[118 149 115 144 152 120] out 120

[[132 128 114 121 130 146]
 [135 141 127 130 124 101]
 [126 130 141 125 134 136]] out 136

[[129 131 131 153 132 125]
 [130 130 120 133 125 126]
 [132 120 132 137 122 123]] out 123

[[153 112 124 109 124 109 103]
 [112 139 105 151 109 154 135]
 [101 142 119 154 155 133 114]] out 114

[157 132 126 100] out 100

[[139 101 106 135 148 110]
 [136 117 120 101 134 116]
 [111  99 107 140 100 121]] out 121

[[144 154 110 129]
 [140 151 111 127]] out 127
---
{"in": [[129, 126, 137, 137, 98, 133, 127], [123, 123, 138, 128, 124, 132, 141], [118, 125, 137, 102, 141, 126, 128]], "out": "129, 128"}
{"in": [[133, 108, 134, 126, 125], [133, 114, 127, 119, 139], [128, 112, 133, 109, 153]], "out": "133, 153"}
{"in": [127, 122, 114, 104, 114, 128, 123], "out": "127, 123"}
{"in": [99, 118, 121, 119], "out": "99, 119"}
{"in": [[152, 138, 112, 145, 135, 111, 115], [130, 136, 116, 123, 125, 116, 122], [147, 122, 128, 136, 103, 141, 105]], "out": "152, 105"}
{"in": [123, 134, 129, 105], "out": "123, 105"}
---
array([[111, 128, 123, 152],
       [117, 123, 115, 129],
       [137, 133, 118, 125]]) -> 115

array([[130, 115, 128, 109, 140, 131, 123],
       [126, 144, 129, 142, 104, 148, 141]]) -> 148

array([[118, 117, 154, 102, 125, 110],
       [129, 126, 119, 147, 123, 145],
       [127, 135, 129, 117, 133, 113]]) -> 123

array([[124, 149, 129, 128, 143, 145, 126],
       [137, 147, 106, 126, 104, 142, 108],
       [148, 145, 144, 125, 124, 132, 149]]) -> 142

array([[157, 126, 118, 125, 154],
       [138, 150, 130, 124, 133],
       [135, 135, 123, 131, 145]]) -> 124

array([[131, 134, 125, 115, 133, 118],
       [138, 147,  99, 140, 135, 128]]) -> 135

array([[122, 123, 122, 135, 122, 105, 145],
       [144, 115, 128, 139, 111, 130, 129],
       [133, 114, 136, 144, 147, 115, 126]]) -> 130

array([[120, 134, 127, 116, 145, 116, 154],
       [118, 125, 112, 125, 136, 126, 144],
       [115, 125, 117, 135, 146, 131, 146]]) -> 126

array([[120, 108, 131, 124, 134, 140],
       [125, 122, 141, 133, 127, 106]]) -> 127

array([[146, 122, 133, 132, 135, 121, 128],
       [132, 128, 110, 149, 156, 124, 109]]) -> 124
---
Input:
[[108 124 127 148]
 [136 121 150 114]
 [145 129 119 129]]
Output: 150, 108

Input:
[[106 111 141 117]
 [105 114 138 126]
 [106 115 137 130]]
Output: 141, 105

Input:
[[128 127 136 120]
 [104 125 137 138]]
Output: 138, 104

Input:
[[103 118 122 120 142 130 124]
 [140 125 131 122 117 121 119]]
Output: 142, 103

Input:
[[136 142 128 134 111]
 [143 125 123 139 138]
 [120 150 114 116 114]]
Output: 150, 111

Input: [119 151 132 108]
Output: 151, 108
---
[ 99 112 103 117 138] out 112

[[142 113 106 128 110]
 [127 107 133 145 144]
 [149 109 103 145 126]] out 127

[131 141 128 151 133] out 133

[[150 114 126 133 121]
 [114 132 124 136 123]
 [132 124 141 143 117]] out 126

[123 142 137 124 105 126 132] out 126

[126 134 103 145 146] out 134

[130 123 157 111 118] out 123

[153 134 126 133 152 127 130] out 133

[142 107 111 123 103] out 111
---
[[103 130 117 118 126 134 137]
 [123 120 119 124 118 116 141]
 [108 138 121 136 132 143 124]] 117

[[111 124 124 124 118 136]
 [142 130 133 125 127 126]
 [153 126 136 125 134 129]] 124

[[105 137 139 138]
 [139 148 131 121]
 [115 126 146 147]] 139

[[137 131 129 139 142 121 133]
 [136 123 130 121 117 131 120]
 [145 129 139 128 105 140 129]] 129

[[126 152 146 127]
 [115 146 129 109]
 [108 137 128 106]] 146

[[119 128 153 109 137 120]
 [143 142 115 144 145 108]
 [110 121 147 122 111 109]] 153

[[138 125 120 151]
 [112 102  99 128]
 [135 119 141 151]] 120

[[137 105 143 115 129 128]
 [111 119 126 132 131 112]
 [130 116 128 108 127 110]] 143
---
[155 101 118 147] ⇒ 101
[121 130 116 156 115 129 149] ⇒ 130
[104 142 115 131] ⇒ 142
[103 128 148 121 151 121 142] ⇒ 128
[133 134 100 132 113 145 151] ⇒ 134
[153 127 112 143 113] ⇒ 127
---
[133, 154, 124, 130, 126] => 133, 126

[[133, 133, 106, 129, 136, 139],
 [120, 123, 133, 126, 131, 133]] => 133, 133

[134, 118, 152, 133, 100, 142, 129] => 134, 129

[[138, 101, 124, 148, 120, 103],
 [118, 117, 124, 115, 123, 148]] => 138, 148

[129, 125, 107, 121, 130, 157] => 129, 157

[129, 132, 129, 154, 134, 131, 126] => 129, 126

[[122, 124, 128, 122, 124, 122],
 [115, 102, 146, 123, 122, 106],
 [117, 117, 125, 127, 129, 117]] => 122, 117

[113, 155, 135, 115, 133, 121, 118] => 113, 118
---
[[134 131 107 121 131 118 136]
 [ 99 119 112 125 125 134 128]
 [138 139 104 100 124 106 148]] Answer: 124

[[130 135 144 126]
 [116 137 148 105]
 [121 132 119 137]] Answer: 132

[[110 114 125 112 140 140 122]
 [113 111 138 106 143 143 119]
 [147 134 130 100 149 110 142]] Answer: 149

[[130 131 126 132 138 128]
 [143 153 127 126 122 127]
 [143 143 121 120 124 126]] Answer: 120

[[131 129 124 124 131 113 119]
 [131 129 144 106 135 119 125]
 [126 127 127 123 124 123 125]] Answer: 124

[[109 141 129 123 124 139]
 [117 144 131 121 106 146]
 [146 154 131 127 134 124]] Answer: 127
